Below are the code and all the weights of a small trained network. Each question names an input and a target symbol and asks about switching units off, where a switched-off unit gives its printed mean instead of its output.

import numpy as np


def w(rows, s, z=0):
    codes = np.array(rows[::2]) - 128.0
    scale = np.full(codes.shape[1], s)
    scale[-1] = z or s
    return codes * scale


def norm(h):
    return h / np.sqrt((h * h).mean(-1, keepdims=True) + 1e-5)


def f(y):
    return y / 2 * (1 + np.tanh(0.7978845608 * (y + 0.044715 * y**3)))


def softmax(a):
    e = np.exp(a - a.max(-1, keepdims=True))
    return e / e.sum(-1, keepdims=True)


def log_softmax(a):
    a = a - a.max(-1, keepdims=True)
    return a - np.log(np.exp(a).sum(-1, keepdims=True))


def net(x, mask):
    ids = ['αβγδζηθλπστφ'.index(c) for c in x.split()]
    T = len(ids)
    res = E[ids] + P[:T]
    u = 0
    for l in range(2):
        q, k, v = (norm(res) @ M[l].T for M in (Q, K, V))
        z = softmax(np.where(np.tri(T) > 0, q @ k.T / 2**0.5, -1e9)) @ v
        res = res + np.where(mask[u], z, O[l][:, -1]) @ O[l][:, :-1]
        u += 1
        y = f(norm(res) @ A[l][:, :-1].T + A[l][:, -1])
        res = res + np.where(mask[u : u + 12], y, B[l][:, -1]) @ B[l][:, :-1]
        u += 12
    return log_softmax(norm(res)[-1] @ U[:, :-1].T + U[:, -1])


Q, K, V, O, A, B = {}, {}, {}, {}, {}, {}
E = w([
[232,112,86,103,117,127,187,30,233,107,75],'α',
[104,79,162,134,136,138,187,138,105,182,82],'β',
[217,161,105,207,54,63,147,62,118,152,106],'γ',
[112,153,208,50,122,112,207,153,117,126,111],'δ',
[170,155,98,174,115,253,145,66,149,153,121],'ζ',
[120,119,230,144,185,129,87,127,73,160,163],'η',
[115,69,174,73,164,133,107,119,100,164,112],'θ',
[136,84,160,125,172,152,111,144,101,168,137],'λ',
[111,88,233,64,171,133,71,99,99,159,117],'π',
[206,128,62,181,170,92,101,171,177,101,54],'σ',
[62,178,36,158,186,194,125,184,161,152,65],'τ',
[153,107,161,169,167,149,124,157,86,167,168],'φ',
],0.0022)
P = w([
[141,50,97,94,109,122,156,66,231,9,185],'0',
[174,96,254,71,165,148,155,200,156,164,112],'1',
[167,104,226,115,153,133,159,204,141,199,94],'2',
[163,109,216,137,161,140,160,185,130,193,81],'3',
[152,111,196,148,168,138,138,164,104,193,74],'4',
[146,129,176,157,160,132,144,156,100,188,69],'5',
[154,142,161,161,164,133,139,138,99,178,62],'6',
[146,151,147,158,163,135,135,136,91,163,65],'7',
[150,163,133,147,164,128,126,107,83,147,67],'8',
[148,170,108,134,158,137,117,104,79,129,60],'9',
[146,183,89,141,174,133,109,72,73,104,65],'10',
[139,195,78,142,170,142,112,67,66,94,69],'11',
[152,202,88,142,188,142,115,65,78,93,66],'12',
],0.0018)
Q[0] = w([
[188,202,146,120,254,150,151,55,48,126,22],'L0H0',
[87,92,215,81,166,103,156,164,22,192,138],'L0H0',
],0.006)
K[0] = w([
[114,156,3,155,112,131,111,71,147,57,132],'L0H0',
[176,211,72,171,150,154,130,103,104,171,31],'L0H0',
],0.0054)
V[0] = w([
[139,108,104,126,167,2,89,196,133,105,104],'L0H0',
[62,131,90,98,230,199,121,159,149,119,100],'L0H0',
],0.0027)
O[0] = w([
[151,90,128,177,229,61,140,178,119,4,58,1],'L0H0',
[89,127,171,133,28,209,64,194,176,96,68,60],'L0H0',
],0.0024,0.00062)
A[0] = w([
[135,57,124,154,125,147,87,164,87,192,93,3],'L0N0',
[111,164,98,86,41,140,99,114,138,220,183,69],'L0N1',
[84,90,108,165,111,151,151,59,119,113,116,88],'L0N2',
[125,133,133,129,129,127,125,123,135,130,124,111],'L0N3',
[150,163,131,114,141,98,113,161,177,149,123,204],'L0N4',
[144,176,74,160,146,109,39,100,136,134,105,168],'L0N5',
[38,148,71,112,213,154,144,196,119,159,154,105],'L0N6',
[173,170,144,169,99,121,130,173,113,151,106,122],'L0N7',
[62,154,63,112,126,102,140,118,121,139,105,103],'L0N8',
[80,136,154,169,3,146,78,193,144,74,84,94],'L0N9',
[94,163,141,146,143,117,39,140,23,150,133,136],'L0N10',
[155,156,128,147,95,100,153,83,82,132,111,67],'L0N11',
],0.0039,0.0014)
B[0] = w([
[119,161,152,59,130,176,106,117,180,45,120,157],'L0N0',
[145,165,85,183,252,149,167,149,116,99,134,122],'L0N1',
[137,101,111,107,113,103,142,214,148,216,114,92],'L0N2',
[133,124,135,127,126,125,133,135,124,125,137,126],'L0N3',
[111,100,143,141,118,159,173,97,86,97,113,251],'L0N4',
[101,82,185,111,122,141,189,152,93,151,107,215],'L0N5',
[199,99,191,146,48,77,119,3,150,100,144,112],'L0N6',
[62,89,146,77,177,139,128,94,100,100,150,255],'L0N7',
[197,125,204,118,111,155,127,150,165,86,164,71],'L0N8',
[185,156,148,187,134,87,188,31,112,129,146,67],'L0N9',
[154,110,139,154,129,142,214,153,179,142,105,224],'L0N10',
[134,90,144,86,195,123,150,96,168,130,160,213],'L0N11',
],0.0028,0.00094)
Q[1] = w([
[3,151,107,77,27,54,65,186,134,121,209],'L1H0',
[156,78,23,213,84,103,38,238,188,81,228],'L1H0',
],0.0045)
K[1] = w([
[218,159,187,155,210,197,172,145,75,171,4],'L1H0',
[120,219,253,100,125,148,234,216,59,121,88],'L1H0',
],0.0035)
V[1] = w([
[218,130,3,227,117,146,150,161,146,109,131],'L1H0',
[177,167,111,48,97,130,235,89,151,117,13],'L1H0',
],0.0026)
O[1] = w([
[123,60,141,84,125,193,165,122,73,84,167,210],'L1H0',
[2,102,108,141,145,105,96,73,162,133,148,254],'L1H0',
],0.0038,0.0019)
A[1] = w([
[130,112,121,76,46,170,17,160,180,56,109,81],'L1N0',
[78,233,116,133,135,72,121,171,162,128,111,47],'L1N1',
[224,164,148,81,51,126,144,222,76,144,130,84],'L1N2',
[130,162,91,185,112,64,146,150,159,125,134,82],'L1N3',
[107,129,88,98,71,121,195,141,173,132,148,162],'L1N4',
[142,135,176,104,186,151,121,149,128,117,107,152],'L1N5',
[252,186,144,130,151,139,147,140,168,161,50,141],'L1N6',
[223,241,108,186,82,57,86,228,134,189,109,3],'L1N7',
[40,107,180,106,137,118,106,104,136,151,133,87],'L1N8',
[86,162,114,218,163,77,39,104,193,173,141,80],'L1N9',
[112,149,142,17,60,77,152,183,126,109,96,136],'L1N10',
[144,150,189,156,146,108,192,102,100,144,184,111],'L1N11',
],0.0035,0.003)
B[1] = w([
[51,116,119,127,74,132,88,113,104,142,155,71],'L1N0',
[172,108,122,78,133,188,137,133,21,110,138,94],'L1N1',
[120,150,105,130,119,95,206,113,192,81,191,169],'L1N2',
[130,113,178,78,154,158,104,102,91,104,120,69],'L1N3',
[148,143,185,170,185,160,107,121,124,167,95,155],'L1N4',
[96,115,28,175,125,121,140,112,135,127,129,238],'L1N5',
[52,72,105,123,92,101,68,136,129,144,190,245],'L1N6',
[168,100,223,129,232,209,123,79,118,104,105,138],'L1N7',
[253,130,80,166,91,125,149,140,165,101,153,255],'L1N8',
[116,134,140,39,139,158,184,117,128,68,154,153],'L1N9',
[87,141,67,183,185,149,76,84,146,137,96,156],'L1N10',
[100,122,68,138,84,123,60,69,136,143,89,174],'L1N11',
],0.0033,0.0018)
U = w([
[106,45,123,120,148,147,142,90,202,130,161,253],'α',
[135,136,119,175,132,107,157,159,145,203,52,178],'β',
[166,123,118,134,151,54,155,69,45,167,131,138],'γ',
[94,245,116,80,159,83,152,104,163,92,112,155],'δ',
[123,174,110,117,140,249,145,150,74,182,170,89],'ζ',
[232,160,172,176,151,91,99,173,166,122,194,72],'η',
[71,142,85,135,68,87,16,164,103,172,131,77],'θ',
[82,141,63,142,40,85,107,188,128,116,197,48],'λ',
[143,139,200,69,156,141,1,140,92,156,113,51],'π',
[119,82,123,144,171,127,130,195,65,33,66,104],'σ',
[127,160,201,181,17,171,111,91,119,73,97,57],'τ',
[200,135,98,80,46,124,151,186,80,79,184,56],'φ',
],0.007,0.0051)

Each question gives the input, a string of symbols that net reads in full, and the target symbol t.
The units are the heads (2 rows each of Q, K, V and O) and the neurons (one row each of A and B). Each row of codes is followed by its name. A weight is (code - 128) times the scale printed after its matrix; where a second scale follows, it is the last column's (O, A, B and U).
mask holds one flag per unit, layer by layer, with each layer's heads first. A switched-off unit (its flag False) gives its mean, the last column of its rows in O or B, instead of its output. The means were averaged over made-up inputs and are rounded, as every weight is.
A unit's drop is (log p(t) with every unit on - log p(t) with that unit switched off) / (log p(t) with every unit on - log p(t) with every unit switched off).
The circuit of an input: a set's keep is (log p(t) with only the set's units on - log p(t) with every unit switched off) / (log p(t) with every unit on - log p(t) with every unit switched off). Starting from the 12 units with the biggest drops (on a tie, the unit counted first), units are removed one at a time, each time the one whose removal leaves the highest keep (on an exact tie, the one counted first), for as long as the keep stays at least 0.8.
circuit, biggest first: the units of the circuit, biggest drop first
most important unit: the unit with the biggest drop
k most important neurons: the k neurons with the biggest drops, biggest first
k most important neurons of layer l: the k neurons of layer l with the biggest drops, biggest first
drop of u: that unit's drop, to one decimal
input η γ δ, target γ: circuit, biggest first : L0H0
input δ π ζ τ η, target τ: circuit, biggest first : L0H0, L0N9
input δ δ β δ β η α π δ π β δ η, target δ: circuit, biggest first : L1H0, L1N9
input ζ γ η δ δ φ δ δ, target ζ: circuit, biggest first : L0H0, L0N1
input α η σ σ α π δ ζ ζ δ, target ζ: 2 most important neurons : L0N1, L1N2
input α γ η δ φ α α δ α η δ, target α: circuit, biggest first : L1H0, L1N8
input δ δ δ, target δ: 2 most important neurons : L1N9, L0N10
input δ π δ τ η δ δ δ δ φ, target δ: 2 most important neurons : L1N9, L0N9
input η δ β δ η η, target η: 2 most important neurons : L1N2, L1N7
input γ α α ζ α δ ζ τ α δ α α α, target γ: 2 most important neurons : L0N0, L0N10
input δ δ φ π ζ σ β δ τ φ δ λ, target δ: 2 most important neurons : L0N9, L1N9
input π σ δ δ δ λ δ λ τ β, target τ: 2 most important neurons of layer 1 : L1N6, L1N7
input π φ η δ τ, target τ: 2 most important neurons : L0N6, L0N9
input τ α π α β σ δ δ ζ, target τ: circuit, biggest first : L0H0
input ζ δ δ σ δ η δ δ η, target ζ: 2 most important neurons of layer 0 : L0N1, L0N0
input δ σ δ η δ δ α δ η λ, target δ: 2 most important neurons : L1N9, L1N6
input π η δ δ η η, target π: 3 most important neurons : L1N7, L1N6, L1N1
input δ α δ ζ λ, target ζ: 2 most important neurons of layer 0 : L0N1, L0N11
input δ π δ γ β ζ η λ θ π, target δ: 2 most important neurons : L0N1, L1N9
input β ζ σ α σ σ δ θ, target σ: circuit, biggest first : L0H0
input δ α δ η α σ ζ η, target δ: 2 most important neurons : L1N9, L0N1
input φ δ β σ θ α π ζ δ β, target ζ: 2 most important neurons : L1N8, L0N1
input η η η δ, target η: 3 most important neurons of layer 1 : L1N2, L1N7, L1N6
input θ α θ η β α φ θ δ σ α π, target θ: 2 most important neurons : L1N6, L0N10
input δ α δ δ π η δ σ α, target δ: drop of L1N9 : 0.6
input σ σ π, target σ: drop of L0N10 : 0.0
input β π δ λ σ τ δ δ δ δ ζ δ η, target ζ: drop of L1N10 : 0.1
input φ α α δ π δ δ η σ δ φ, target σ: most important unit : L0H0
input σ α γ σ β, target σ: drop of L0H0 : 0.6
